Below is a small trained network, with its code and all its weights. Each question gives an input and a class and asks what happens when units are switched off, that is, made to give their printed mean instead of their output.

import numpy as np


def w(rows, s, z=0):
    codes = np.array(rows[::2]) - 128.0
    scale = np.full(codes.shape[1], s)
    scale[-1] = z or s
    return codes * scale


def norm(h):
    return h / np.sqrt((h * h).mean(-1, keepdims=True) + 1e-5)


def f(y):
    return np.maximum(y, 0)


def log_softmax(a):
    a = a - a.max(-1, keepdims=True)
    return a - np.log(np.exp(a).sum(-1, keepdims=True))


def net(x, mask):
    res = np.array(x, float).reshape(1, 3) / 4 @ E
    u = 0
    for l in range(4):
        y = f(norm(res) @ A[l][:, :-1].T + A[l][:, -1])
        res = res + np.where(mask[u : u + 9], y, B[l][:, -1]) @ B[l][:, :-1]
        u += 9
    return log_softmax(norm(res)[-1] @ U[:, :-1].T + U[:, -1])


A, B = {}, {}
E = w([
[177,208,66],'x0',
[149,168,254],'x1',
[192,78,74],'x2',
],0.0096)
A[0] = w([
[163,104,171,189],'0.n1',
[178,149,48,171],'0.n2',
[98,156,57,192],'0.n3',
[105,152,254,149],'0.n4',
[108,213,188,188],'0.n5',
[124,218,56,107],'0.n6',
[109,88,241,182],'0.n7',
[162,82,62,56],'0.n8',
[144,123,153,3],'0.n9',
],0.01,0.0048)
B[0] = w([
[51,210,177,191],'0.n1',
[188,154,67,219],'0.n2',
[137,176,65,207],'0.n3',
[109,83,175,253],'0.n4',
[99,2,124,238],'0.n5',
[83,204,93,194],'0.n6',
[64,185,159,244],'0.n7',
[192,43,177,173],'0.n8',
[105,150,123,128],'0.n9',
],0.0085,0.0065)
A[1] = w([
[194,61,94,88],'1.n1',
[133,89,126,2],'1.n2',
[199,173,160,209],'1.n3',
[100,173,81,19],'1.n4',
[201,54,61,102],'1.n5',
[59,186,53,50],'1.n6',
[123,87,85,78],'1.n7',
[115,230,2,106],'1.n8',
[91,56,144,80],'1.n9',
],0.0091,0.0043)
B[1] = w([
[120,49,136,169],'1.n1',
[111,182,165,128],'1.n2',
[111,170,66,187],'1.n3',
[95,242,101,145],'1.n4',
[142,17,182,200],'1.n5',
[165,154,90,177],'1.n6',
[140,83,87,150],'1.n7',
[156,255,74,253],'1.n8',
[135,238,100,171],'1.n9',
],0.0075,0.0057)
A[2] = w([
[42,5,146,96],'2.n1',
[126,95,172,95],'2.n2',
[144,85,88,92],'2.n3',
[164,114,247,183],'2.n4',
[82,108,84,173],'2.n5',
[138,91,179,149],'2.n6',
[126,95,143,9],'2.n7',
[97,139,136,9],'2.n8',
[144,119,121,4],'2.n9',
],0.011,0.0048)
B[2] = w([
[90,169,76,241],'2.n1',
[67,220,205,167],'2.n2',
[217,91,196,160],'2.n3',
[30,214,255,254],'2.n4',
[142,82,76,188],'2.n5',
[39,191,169,190],'2.n6',
[115,141,139,128],'2.n7',
[140,92,190,128],'2.n8',
[154,59,133,128],'2.n9',
],0.0063,0.0057)
A[3] = w([
[141,127,205,243],'3.n1',
[98,173,88,145],'3.n2',
[94,101,118,60],'3.n3',
[143,177,141,171],'3.n4',
[120,173,249,255],'3.n5',
[199,42,70,114],'3.n6',
[176,175,151,214],'3.n7',
[161,79,139,59],'3.n8',
[2,184,99,140],'3.n9',
],0.013,0.0036)
B[3] = w([
[3,171,194,195],'3.n1',
[142,157,73,180],'3.n2',
[140,119,92,135],'3.n3',
[135,141,53,173],'3.n4',
[29,133,172,254],'3.n5',
[71,43,199,181],'3.n6',
[83,176,114,174],'3.n7',
[52,95,114,138],'3.n8',
[143,107,54,246],'3.n9',
],0.0067,0.0098)
U = w([
[179,130,122,3],'0',
[60,8,87,40],'1',
[158,104,135,2],'2',
[141,61,76,42],'3',
[102,184,42,254],'4',
[22,148,182,254],'5',
],0.015,0.0048)

Each question gives the input, the list of numbers given to net, and the class t.
The units are the neurons (one row each of A and B). Each row of codes is followed by its name. A weight is (code - 128) times the scale printed after its matrix; where a second scale follows, it is the last column's (A, B and U).
mask holds one flag per neuron, layer by layer. A switched-off neuron (its flag False) gives its mean, the last column of its row in B, instead of its output. The means were averaged over made-up inputs and are rounded, as every weight is.
A unit's drop is (log p(t) with every unit on - log p(t) with that unit switched off) / (log p(t) with every unit on - log p(t) with every unit switched off).
k most important neurons: the k neurons with the biggest drops, biggest first
k most important neurons of layer l: the k neurons of layer l with the biggest drops, biggest first
drop of u: that unit's drop, to one decimal
input [-1,-1,1], class 1: most important neuron of layer 1 : [1.n1]
input [4,2,-2], class 4: 2 most important neurons of layer 0 : [0.n6, 0.n8]
input [-2,-6,0], class 1: 4 most important neurons : [0.n8, 3.n6, 0.n7, 1.n5]
input [-5,-4,-5], class 1: 2 most important neurons : [1.n8, 2.n4]
input [-1,-4,1], class 1: 2 most important neurons : [0.n8, 3.n6]
input [0,2,4], class 4: 3 most important neurons : [0.n1, 1.n3, 0.n4]
input [4,-5,5], class 3: 2 most important neurons : [0.n8, 0.n7]
input [2,-4,4], class 3: 4 most important neurons : [0.n8, 0.n7, 1.n5, 0.n1]
input [-5,-7,-7], class 4: 2 most important neurons : [0.n5, 0.n4]
input [1,0,-3], class 4: 2 most important neurons of layer 2 : [2.n1, 2.n4]
input [3,1,-3], class 4: 2 most important neurons : [0.n2, 3.n6]
input [1,-1,5], class 3: 2 most important neurons of layer 3 : [3.n5, 3.n1]
input [-3,-7,-4], class 4: 2 most important neurons of layer 0 : [0.n5, 0.n3]
input [2,-2,5], class 3: most important neuron of layer 3 : [3.n6]
input [2,-8,5], class 3: drop of 0.n8 : 0.3
input [1,-4,4], class 3: drop of 0.n8 : 0.3
input [-5,-7,-5], class 4: drop of 0.n8 : 0.2
input [1,1,7], class 1: 2 most important neurons of layer 3 : [3.n6, 3.n8]
